Below are the code and all the weights of a small trained network. Each question names an input and a target symbol and asks about switching units off, where a switched-off unit gives its printed mean instead of its output.

import numpy as np


def w(rows, s, z=0):
    codes = np.array(rows[::2]) - 128.0
    scale = np.full(codes.shape[1], s)
    scale[-1] = z or s
    return codes * scale


def f(y):
    return y / 2 * (1 + np.tanh(0.7978845608 * (y + 0.044715 * y**3)))


def softmax(a):
    e = np.exp(a - a.max(-1, keepdims=True))
    return e / e.sum(-1, keepdims=True)


def log_softmax(a):
    a = a - a.max(-1, keepdims=True)
    return a - np.log(np.exp(a).sum(-1, keepdims=True))


def net(x, mask):
    ids = ['ΓΔΛΠζθμξψ'.index(c) for c in x.split()]
    T = len(ids)
    res = E[ids] + P[:T]
    u = 0
    for l in range(2):
        q, k, v = (res @ M[l].T for M in (Q, K, V))
        z = softmax(np.where(np.tri(T) > 0, q @ k.T / 3**0.5, -1e9)) @ v
        res = res + np.where(mask[u], z, O[l][:, -1]) @ O[l][:, :-1]
        u += 1
        y = f(res @ A[l][:, :-1].T + A[l][:, -1])
        res = res + np.where(mask[u : u + 4], y, B[l][:, -1]) @ B[l][:, :-1]
        u += 4
    return log_softmax(res[-1] @ U[:, :-1].T + U[:, -1])


Q, K, V, O, A, B = {}, {}, {}, {}, {}, {}
E = w([
[124,162,120,80,120,107,94,81,122,95,141],'Γ',
[95,118,73,107,86,125,97,222,71,82,117],'Δ',
[62,130,164,153,149,164,167,111,101,75,37],'Λ',
[110,139,176,128,135,102,99,191,150,173,120],'Π',
[120,79,36,56,147,129,142,125,114,172,169],'ζ',
[126,195,105,108,158,191,175,107,108,255,100],'θ',
[174,107,166,202,152,89,156,161,63,109,190],'μ',
[119,145,83,151,145,116,117,96,147,178,110],'ξ',
[157,185,102,156,131,94,184,169,138,153,108],'ψ',
],0.017)
P = w([
[70,151,105,8,67,179,120,143,88,45,118],'0',
[53,73,146,217,203,103,92,99,190,210,47],'1',
[89,210,56,163,65,229,107,102,138,145,140],'2',
[127,11,218,138,168,93,163,152,154,132,96],'3',
[78,108,95,94,104,147,102,55,183,121,208],'4',
[91,1,219,88,220,65,137,74,81,96,89],'5',
[108,201,95,67,68,155,115,77,141,154,132],'6',
[110,90,162,197,216,132,175,185,84,119,57],'7',
],0.0069)
Q[0] = w([
[124,104,87,99,195,103,135,144,108,151,81],'0.h1',
[254,125,62,114,107,162,88,159,106,201,184],'0.h1',
[164,168,114,138,69,201,98,134,172,124,186],'0.h1',
],0.0065)
K[0] = w([
[103,122,104,73,190,167,212,86,67,193,85],'0.h1',
[180,110,76,110,147,42,58,153,183,172,248],'0.h1',
[231,60,149,125,42,2,71,137,159,72,216],'0.h1',
],0.0051)
V[0] = w([
[122,65,185,103,157,177,172,154,61,155,76],'0.h1',
[172,254,127,70,65,181,141,146,126,148,180],'0.h1',
[177,136,149,72,39,20,64,201,167,103,157],'0.h1',
],0.0059)
O[0] = w([
[199,171,86,94,192,198,91,245,137,75,129,194],'0.h1',
[137,254,104,93,203,54,158,147,157,165,100,153],'0.h1',
[79,86,181,117,110,97,79,114,158,148,148,3],'0.h1',
],0.0097,0.0051)
A[0] = w([
[151,130,90,164,186,14,198,172,90,103,134,198],'0.n1',
[169,177,68,74,103,83,209,129,148,142,248,2],'0.n2',
[79,240,112,127,43,3,71,86,163,78,109,212],'0.n3',
[126,53,169,245,127,130,54,111,159,156,95,180],'0.n4',
],0.0047,0.0024)
B[0] = w([
[116,94,110,236,173,96,146,143,59,109,117,254],'0.n1',
[75,73,179,44,169,111,222,84,104,92,46,164],'0.n2',
[215,107,87,111,13,42,56,122,35,149,45,200],'0.n3',
[2,95,149,89,166,130,111,95,250,82,117,135],'0.n4',
],0.0077,0.0037)
Q[1] = w([
[45,78,139,148,114,105,124,70,109,137,172],'1.h1',
[105,253,66,97,171,152,101,43,116,176,165],'1.h1',
[113,62,133,9,113,152,158,62,116,110,124],'1.h1',
],0.0046)
K[1] = w([
[3,84,179,120,176,100,121,173,156,162,153],'1.h1',
[142,122,50,213,83,98,220,121,86,144,178],'1.h1',
[43,50,96,80,92,25,85,158,121,140,157],'1.h1',
],0.0041)
V[1] = w([
[37,65,119,77,192,131,138,105,107,1,138],'1.h1',
[157,118,141,193,189,53,62,238,54,84,61],'1.h1',
[162,106,73,113,152,56,121,146,242,149,229],'1.h1',
],0.0047)
O[1] = w([
[40,48,142,176,190,117,148,34,150,91,232,72],'1.h1',
[154,83,186,175,60,168,112,157,37,101,143,251],'1.h1',
[44,85,128,229,46,115,230,193,86,239,2,4],'1.h1',
],0.0063,0.0045)
A[1] = w([
[121,156,177,115,236,179,75,181,154,168,149,255],'1.n1',
[88,235,215,84,158,193,196,130,176,44,103,129],'1.n2',
[93,92,232,188,168,167,254,210,149,183,55,74],'1.n3',
[93,230,95,58,90,187,151,42,159,88,145,98],'1.n4',
],0.0055,0.0023)
B[1] = w([
[116,102,183,63,162,166,184,191,88,87,117,254],'1.n1',
[109,141,173,177,46,99,81,101,159,37,149,198],'1.n2',
[169,218,96,183,190,65,118,91,172,160,111,181],'1.n3',
[84,226,255,164,100,58,82,81,153,199,46,184],'1.n4',
],0.0089,0.0057)
U = w([
[131,166,190,221,119,112,103,65,135,75,156,3],'Γ',
[141,128,165,139,49,46,47,41,141,135,171,129],'Δ',
[250,157,81,76,165,156,184,142,63,117,79,139],'Λ',
[63,94,200,111,36,201,60,232,111,188,121,152],'Π',
[77,160,233,113,158,116,105,135,205,195,57,74],'ζ',
[33,102,105,94,135,155,180,70,153,177,83,218],'θ',
[125,71,1,114,57,190,79,140,69,138,161,85],'μ',
[170,166,67,207,101,127,93,71,166,188,87,184],'ξ',
[216,45,160,161,126,233,184,109,76,65,179,224],'ψ',
],0.0056,0.0023)

Each question gives the input, a string of symbols that net reads in full, and the target symbol t.
The units are the heads (3 rows each of Q, K, V and O) and the neurons (one row each of A and B). Each row of codes is followed by its name. A weight is (code - 128) times the scale printed after its matrix; where a second scale follows, it is the last column's (O, A, B and U).
mask holds one flag per unit, layer by layer, with each layer's heads first. A switched-off unit (its flag False) gives its mean, the last column of its rows in O or B, instead of its output. The means were averaged over made-up inputs and are rounded, as every weight is.
A unit's drop is (log p(t) with every unit on - log p(t) with that unit switched off) / (log p(t) with every unit on - log p(t) with every unit switched off).
The circuit of an input: a set's keep is (log p(t) with only the set's units on - log p(t) with every unit switched off) / (log p(t) with every unit on - log p(t) with every unit switched off). Starting from all 10 units, units are removed one at a time, each time the one whose removal leaves the highest keep (on an exact tie, the one counted first), for as long as the keep stays at least 0.8.
circuit, biggest first: the units of the circuit, biggest drop first
unit that matters most: the unit with the biggest drop
top k neurons: the k neurons with the biggest drops, biggest first
top k neurons in layer l: the k neurons of layer l with the biggest drops, biggest first
drop when u is switched off: that unit's drop, to one decimal
input Δ Π ζ μ, target Γ: circuit, biggest first => 1.n3, 1.h1, 0.h1, 0.n4
input Λ Γ ξ Γ ζ ξ Λ Δ, target ψ: circuit, biggest first => 1.h1, 0.h1
input Γ μ Π Γ, target Δ: circuit, biggest first => 0.h1
input Π ψ ψ ζ ψ ψ, target ξ: top 2 neurons => 1.n1, 1.n3
input Δ ξ ζ ζ Π ξ, target θ: top 3 neurons in layer 0 => 0.n4, 0.n3, 0.n1
input θ Γ ξ ψ ζ Π, target Λ: circuit, biggest first => 0.h1, 1.n4
input θ ψ Π Π Π, target Π: circuit, biggest first => 0.h1, 1.h1, 0.n1
input Λ Π μ Π, target ψ: top 2 neurons in layer 1 => 1.n4, 1.n1
input Δ ξ Π Λ θ ζ ζ, target θ: top 2 neurons in layer 0 => 0.n2, 0.n1
input θ Λ Π Π ψ ξ ψ Π, target ψ: top 3 neurons in layer 0 => 0.n2, 0.n3, 0.n1
input ξ Π Π ψ, target ξ: circuit, biggest first => 1.n3, 1.h1, 1.n1, 0.n1
input ψ Π ζ, target θ: circuit, biggest first => 0.n2, 1.h1, 0.h1
input ξ Π Δ Γ ξ Δ θ, target ζ: top 3 neurons => 1.n4, 0.n1, 0.n3
input θ Π θ Γ, target Λ: circuit, biggest first => 0.h1
input ψ Γ Λ, target Γ: circuit, biggest first => 1.n2, 1.n4, 1.h1
input Π ξ ψ ψ Γ ξ, target θ: circuit, biggest first => 0.h1, 0.n4, 1.h1
input Γ ξ Π ψ Γ Λ Λ, target Γ: top 3 neurons => 1.n2, 1.n4, 0.n1
input Δ Γ μ Γ Γ, target Δ: circuit, biggest first => 0.h1, 0.n3
input Δ Γ θ ξ, target Λ: top 2 neurons in layer 1 => 1.n4, 1.n2
input Π Π Λ ψ, target ψ: unit that matters most => 1.h1
input Π ψ Π μ, target Γ: top 2 neurons in layer 1 => 1.n3, 1.n1
input μ ξ Π θ θ θ Π μ, target Λ: top 2 neurons in layer 1 => 1.n3, 1.n2
input ξ Π Λ ξ, target ψ: top 2 neurons in layer 1 => 1.n4, 1.n3
input Γ Γ ξ Π Γ Λ Δ ψ, target ψ: drop when 1.h1 is switched off => 0.8
input θ ζ ξ Π, target Λ: drop when 0.h1 is switched off => 0.6
input ζ ψ Π ξ θ, target ζ: drop when 0.n3 is switched off => 0.2
input ψ Λ Π ζ Δ Π Π ξ, target ψ: drop when 1.n1 is switched off => 0.0
input Γ Λ ζ ζ θ Π Λ Γ, target ψ: top neuron in layer 1 => 1.n3
